Below are the code and all the weights of a small trained network. Each question names an input and a class and asks about switching units off, where a switched-off unit gives its printed mean instead of its output.

import numpy as np


def w(rows, s, z=0):
    codes = np.array(rows[::2]) - 128.0
    scale = np.full(codes.shape[1], s)
    scale[-1] = z or s
    return codes * scale


def f(y):
    return np.maximum(y, 0)


def log_softmax(a):
    a = a - a.max(-1, keepdims=True)
    return a - np.log(np.exp(a).sum(-1, keepdims=True))


def net(x, mask):
    res = np.array(x, float).reshape(1, 6) / 4 @ E
    y = f(res @ A[0][:, :-1].T + A[0][:, -1])
    res = res + np.where(mask, y, B[0][:, -1]) @ B[0][:, :-1]
    return log_softmax(res[-1] @ U[:, :-1].T + U[:, -1])


A, B = {}, {}
E = w([
[121,114,54,71,137,254,154,153,122,227,155,189],'x0',
[120,189,186,56,117,110,154,83,135,104,167,202],'x1',
[14,109,144,87,156,147,74,135,131,194,203,122],'x2',
[146,129,54,136,144,165,115,172,134,141,99,192],'x3',
[82,167,123,68,119,160,154,6,128,171,20,191],'x4',
[39,84,79,152,166,144,48,169,132,186,128,107],'x5',
],0.0046)
A[0] = w([
[117,131,97,105,129,167,139,89,132,157,57,202,253],'neuron 1',
[110,126,94,120,126,152,114,182,113,168,166,133,246],'neuron 2',
[136,111,124,193,130,60,95,166,127,72,68,64,131],'neuron 3',
[106,105,99,149,130,143,105,202,130,149,198,104,138],'neuron 4',
[234,132,150,131,122,141,174,135,129,92,178,100,139],'neuron 5',
[115,133,109,109,128,143,128,106,122,143,87,193,170],'neuron 6',
[124,107,71,143,130,187,129,150,128,189,89,97,186],'neuron 7',
[124,116,49,131,140,206,129,142,132,207,72,107,115],'neuron 8',
[9,114,193,110,124,111,111,75,130,168,174,56,220],'neuron 9',
[83,143,158,102,128,101,117,91,127,119,125,182,253],'neuron 10',
[103,110,83,142,132,149,100,210,137,157,198,121,137],'neuron 11',
[198,144,160,89,119,143,173,84,124,104,153,181,131],'neuron 12',
[209,124,168,157,124,81,148,137,126,41,117,75,252],'neuron 13',
[105,120,108,133,134,139,107,168,127,145,180,134,174],'neuron 14',
],0.012,0.0013)
B[0] = w([
[69,136,88,128,110,127,114,93,129,118,89,249,204],'neuron 1',
[84,106,161,153,145,114,124,187,126,153,110,98,191],'neuron 2',
[103,151,82,234,130,128,137,88,130,94,100,55,232],'neuron 3',
[67,138,168,129,155,125,131,224,132,108,130,102,209],'neuron 4',
[236,109,175,92,112,119,128,152,126,134,155,138,207],'neuron 5',
[89,143,113,119,129,109,129,108,130,116,81,188,175],'neuron 6',
[141,78,131,180,98,135,129,153,123,209,126,163,195],'neuron 7',
[155,70,122,187,96,135,135,134,118,222,101,201,208],'neuron 8',
[134,121,129,72,156,140,134,29,122,227,160,32,201],'neuron 9',
[83,156,104,60,152,136,129,88,129,103,133,115,174],'neuron 10',
[60,123,165,137,155,133,133,232,126,117,127,96,212],'neuron 11',
[140,134,145,43,129,124,111,155,133,84,153,191,200],'neuron 12',
[244,141,92,209,110,131,127,135,136,33,140,78,255],'neuron 13',
[92,123,158,124,149,133,139,181,125,130,122,91,179],'neuron 14',
],0.019,0.0098)
U = w([
[174,166,41,254,98,100,144,99,150,66,109,51,98],'0',
[59,220,85,53,136,105,93,90,158,64,88,197,40],'1',
[215,130,182,85,81,110,132,154,144,87,201,155,106],'2',
[103,141,129,66,174,154,133,28,112,209,189,54,254],'3',
[40,103,219,158,192,139,146,241,121,143,135,79,169],'4',
[112,49,88,169,64,166,127,117,99,218,65,205,101],'5',
],0.0051,0.00095)

Each question gives the input, the list of numbers given to net, and the class t.
The units are the neurons (one row each of A and B). Each row of codes is followed by its name. A weight is (code - 128) times the scale printed after its matrix; where a second scale follows, it is the last column's (A, B and U).
mask holds one flag per neuron, in row order. A switched-off neuron (its flag False) gives its mean, the last column of its row in B, instead of its output. The means were averaged over made-up inputs and are rounded, as every weight is.
A unit's drop is (log p(t) with every unit on - log p(t) with that unit switched off) / (log p(t) with every unit on - log p(t) with every unit switched off).
The circuit of an input: a set's keep is (log p(t) with only the set's units on - log p(t) with every unit switched off) / (log p(t) with every unit on - log p(t) with every unit switched off). Starting from the 12 units with the biggest drops (on a tie, the unit counted first), units are removed one at a time, each time the one whose removal leaves the highest keep (on an exact tie, the one counted first), for as long as the keep stays at least 0.8.
units of the circuit, in order: the units of the circuit, biggest drop first
top k neurons: the k neurons with the biggest drops, biggest first
drop of u: that unit's drop, to one decimal
input [-6,5,3,-8,-7,3], class 0: units of the circuit, in order => neuron 13
input [4,-4,-1,3,-3,-6], class 2: units of the circuit, in order => neuron 5; neuron 3
input [-7,6,1,6,-2,-6], class 2: top 3 neurons => neuron 12; neuron 5; neuron 3
input [-8,5,4,-3,-6,6], class 0: top 2 neurons => neuron 3; neuron 13
input [5,6,-2,-7,5,6], class 1: units of the circuit, in order => neuron 1; neuron 10
input [7,3,3,-6,6,5], class 5: top 2 neurons => neuron 8; neuron 1
input [2,8,8,-6,-6,-1], class 3: top 2 neurons => neuron 9; neuron 10
input [8,5,4,-8,0,4], class 3: top 2 neurons => neuron 9; neuron 10
input [5,0,-7,-2,1,-7], class 2: drop of neuron 5 => 0.1
input [1,8,2,-6,-2,0], class 3: drop of neuron 9 => 0.1
input [-3,6,-7,1,0,-8], class 2: drop of neuron 12 => 0.4
input [7,3,4,-5,5,7], class 5: top 2 neurons => neuron 8; neuron 1
